Below are the code and all the weights of a small trained network. Each question names an input and a class and asks about switching units off, where a switched-off unit gives its printed mean instead of its output.

import numpy as np


def w(rows, s, z=0):
    codes = np.array(rows[::2]) - 128.0
    scale = np.full(codes.shape[1], s)
    scale[-1] = z or s
    return codes * scale


def norm(h):
    return h / np.sqrt((h * h).mean(-1, keepdims=True) + 1e-5)


def f(y):
    return y / 2 * (1 + np.tanh(0.7978845608 * (y + 0.044715 * y**3)))


def log_softmax(a):
    a = a - a.max(-1, keepdims=True)
    return a - np.log(np.exp(a).sum(-1, keepdims=True))


def net(x, mask):
    res = np.array(x, float).reshape(1, 7) / 4 @ E
    u = 0
    for l in range(3):
        y = f(norm(res) @ A[l][:, :-1].T + A[l][:, -1])
        res = res + np.where(mask[u : u + 6], y, B[l][:, -1]) @ B[l][:, :-1]
        u += 6
    return log_softmax(norm(res)[-1] @ U[:, :-1].T + U[:, -1])


A, B = {}, {}
E = w([
[129,132,125,128,126,125,139,137,126,136,129,133],'x0',
[120,118,123,124,131,125,124,120,137,111,131,128],'x1',
[104,200,155,78,214,235,255,122,219,94,20,169],'x2',
[126,119,58,176,106,200,58,77,235,217,159,208],'x3',
[122,113,115,155,140,126,130,139,131,102,131,149],'x4',
[141,128,126,135,107,134,137,123,121,129,117,135],'x5',
[31,119,180,156,62,102,74,184,170,103,18,95],'x6',
],0.0087)
A[0] = w([
[104,176,157,82,198,202,225,118,162,100,70,148,152],'0.n0',
[140,195,144,98,184,205,196,136,255,118,78,151,1],'0.n1',
[179,160,75,113,146,175,105,68,161,163,195,198,102],'0.n2',
[209,111,164,72,180,137,179,101,46,96,185,134,170],'0.n3',
[72,170,160,124,122,119,121,175,96,87,89,95,172],'0.n4',
[56,165,118,150,187,174,161,111,172,144,47,110,43],'0.n5',
],0.0082,0.0036)
B[0] = w([
[167,241,102,173,206,95,135,128,204,108,60,76,245],'0.n0',
[54,96,95,57,136,193,134,73,1,88,102,175,226],'0.n1',
[76,115,95,203,115,123,183,64,117,141,181,81,222],'0.n2',
[165,94,106,65,105,146,11,195,168,156,74,201,228],'0.n3',
[86,85,122,170,111,177,189,147,99,159,192,88,184],'0.n4',
[190,104,220,86,5,142,142,160,160,89,176,197,189],'0.n5',
],0.0088,0.011)
A[1] = w([
[47,165,142,143,58,115,62,99,208,124,63,167,136],'1.n0',
[93,53,111,123,150,98,225,128,50,118,109,111,150],'1.n1',
[140,206,183,106,177,90,255,153,171,53,99,88,34],'1.n2',
[109,96,177,127,95,138,128,160,65,82,139,72,126],'1.n3',
[210,183,116,83,224,63,71,144,136,75,73,127,2],'1.n4',
[238,90,79,44,179,114,103,162,98,90,118,176,119],'1.n5',
],0.0079,0.0053)
B[1] = w([
[190,105,198,94,97,188,144,215,182,165,160,128,201],'1.n0',
[85,104,103,166,61,71,17,88,86,100,114,101,177],'1.n1',
[206,121,131,222,119,77,184,135,254,141,171,26,241],'1.n2',
[119,223,60,102,150,67,110,85,91,108,71,113,198],'1.n3',
[240,131,31,197,199,25,99,136,96,198,122,131,201],'1.n4',
[161,98,197,16,95,174,177,166,111,116,190,212,254],'1.n5',
],0.0091,0.0058)
A[2] = w([
[220,178,40,166,226,142,126,1,89,138,193,148,144],'2.n0',
[135,177,168,137,218,196,223,74,178,95,53,120,5],'2.n1',
[9,129,118,96,128,238,80,72,192,86,71,223,74],'2.n2',
[186,149,153,114,208,165,172,210,174,147,29,181,107],'2.n3',
[133,35,200,21,158,41,61,180,46,135,152,169,3],'2.n4',
[111,92,127,191,101,156,50,113,235,211,174,128,74],'2.n5',
],0.0081,0.0053)
B[2] = w([
[91,177,64,140,254,73,118,58,44,116,67,107,255],'2.n0',
[39,80,159,189,71,125,116,150,86,211,164,125,207],'2.n1',
[100,139,181,40,58,223,225,93,29,155,138,143,180],'2.n2',
[169,109,77,53,138,47,32,153,121,83,170,176,225],'2.n3',
[92,136,239,108,63,238,242,69,158,87,115,186,200],'2.n4',
[190,68,176,141,167,81,91,224,189,174,140,110,200],'2.n5',
],0.0089,0.0093)
U = w([
[148,100,216,45,37,202,188,175,117,88,159,218,254],'0',
[37,134,147,168,36,22,32,170,33,45,53,52,70],'1',
[214,220,43,68,222,35,126,178,152,51,46,185,130],'2',
[128,226,195,210,68,79,206,186,249,24,48,7,59],'3',
[138,52,59,224,190,42,70,72,81,232,225,106,62],'4',
[143,40,202,204,67,115,43,231,215,214,181,106,78],'5',
[39,200,56,145,203,212,217,18,62,145,95,173,65],'6',
],0.012,0.0069)

Each question gives the input, the list of numbers given to net, and the class t.
The units are the neurons (one row each of A and B). Each row of codes is followed by its name. A weight is (code - 128) times the scale printed after its matrix; where a second scale follows, it is the last column's (A, B and U).
mask holds one flag per neuron, layer by layer. A switched-off neuron (its flag False) gives its mean, the last column of its row in B, instead of its output. The means were averaged over made-up inputs and are rounded, as every weight is.
A unit's drop is (log p(t) with every unit on - log p(t) with that unit switched off) / (log p(t) with every unit on - log p(t) with every unit switched off).
The circuit of an input: a set's keep is (log p(t) with only the set's units on - log p(t) with every unit switched off) / (log p(t) with every unit on - log p(t) with every unit switched off). Starting from the 12 units with the biggest drops (on a tie, the unit counted first), units are removed one at a time, each time the one whose removal leaves the highest keep (on an exact tie, the one counted first), for as long as the keep stays at least 0.8.
units of the circuit, in order: the units of the circuit, biggest drop first
most important unit: the unit with the biggest drop
top k neurons: the k neurons with the biggest drops, biggest first
k most important neurons of layer l: the k neurons of layer l with the biggest drops, biggest first
drop when u is switched off: that unit's drop, to one decimal
input [-2,6,-5,2,-7,-3,2], class 5: most important unit	0.n1
input [-6,2,2,-8,-6,-2,2], class 3: top 2 neurons	(0.n4 1.n2)
input [4,-3,5,-5,8,-3,3], class 3: top 2 neurons	(1.n2 0.n0)
input [5,7,0,-2,-8,-6,1], class 1: top 2 neurons	(0.n0 0.n4)
input [2,-2,0,3,4,4,8], class 5: top 4 neurons	(0.n1 1.n0 1.n5 2.n4)
input [8,-2,-4,4,5,-4,1], class 5: 2 most important neurons of layer 2	(2.n5 2.n0)
input [-2,-4,7,-2,4,1,3], class 3: top 4 neurons	(0.n0 1.n2 0.n3 0.n5)
input [-8,0,8,4,3,2,1], class 0: top 2 neurons	(0.n5 0.n1)
input [-1,-5,0,3,-8,-1,7], class 5: top 2 neurons	(0.n1 1.n5)
input [-3,6,2,0,1,3,3], class 3: 2 most important neurons of layer 0	(0.n3 0.n0)
input [-4,-1,6,5,1,7,3], class 0: 2 most important neurons of layer 0	(0.n1 0.n5)
input [-2,-7,-8,4,0,7,2], class 5: top 2 neurons	(0.n1 2.n0)
input [0,6,-1,-4,-8,-6,-8], class 0: top 2 neurons	(1.n5 0.n0)
input [-5,-7,6,-5,5,1,1], class 3: top 2 neurons	(1.n2 0.n0)
input [-8,3,8,-1,2,-3,-4], class 2: units of the circuit, in order	(2.n3)
input [-2,-4,3,-4,-4,-3,2], class 3: 2 most important neurons of layer 0	(0.n4 0.n0)
input [-1,8,-3,-6,-3,2,0], class 0: 2 most important neurons of layer 0	(0.n2 0.n3)
input [4,-2,4,-6,-5,-3,2], class 3: drop when 0.n4 is switched off	0.6
input [1,-4,3,-7,5,-6,3], class 3: drop when 0.n4 is switched off	0.1
input [-1,-6,-4,0,2,7,-3], class 0: drop when 0.n0 is switched off	1.8
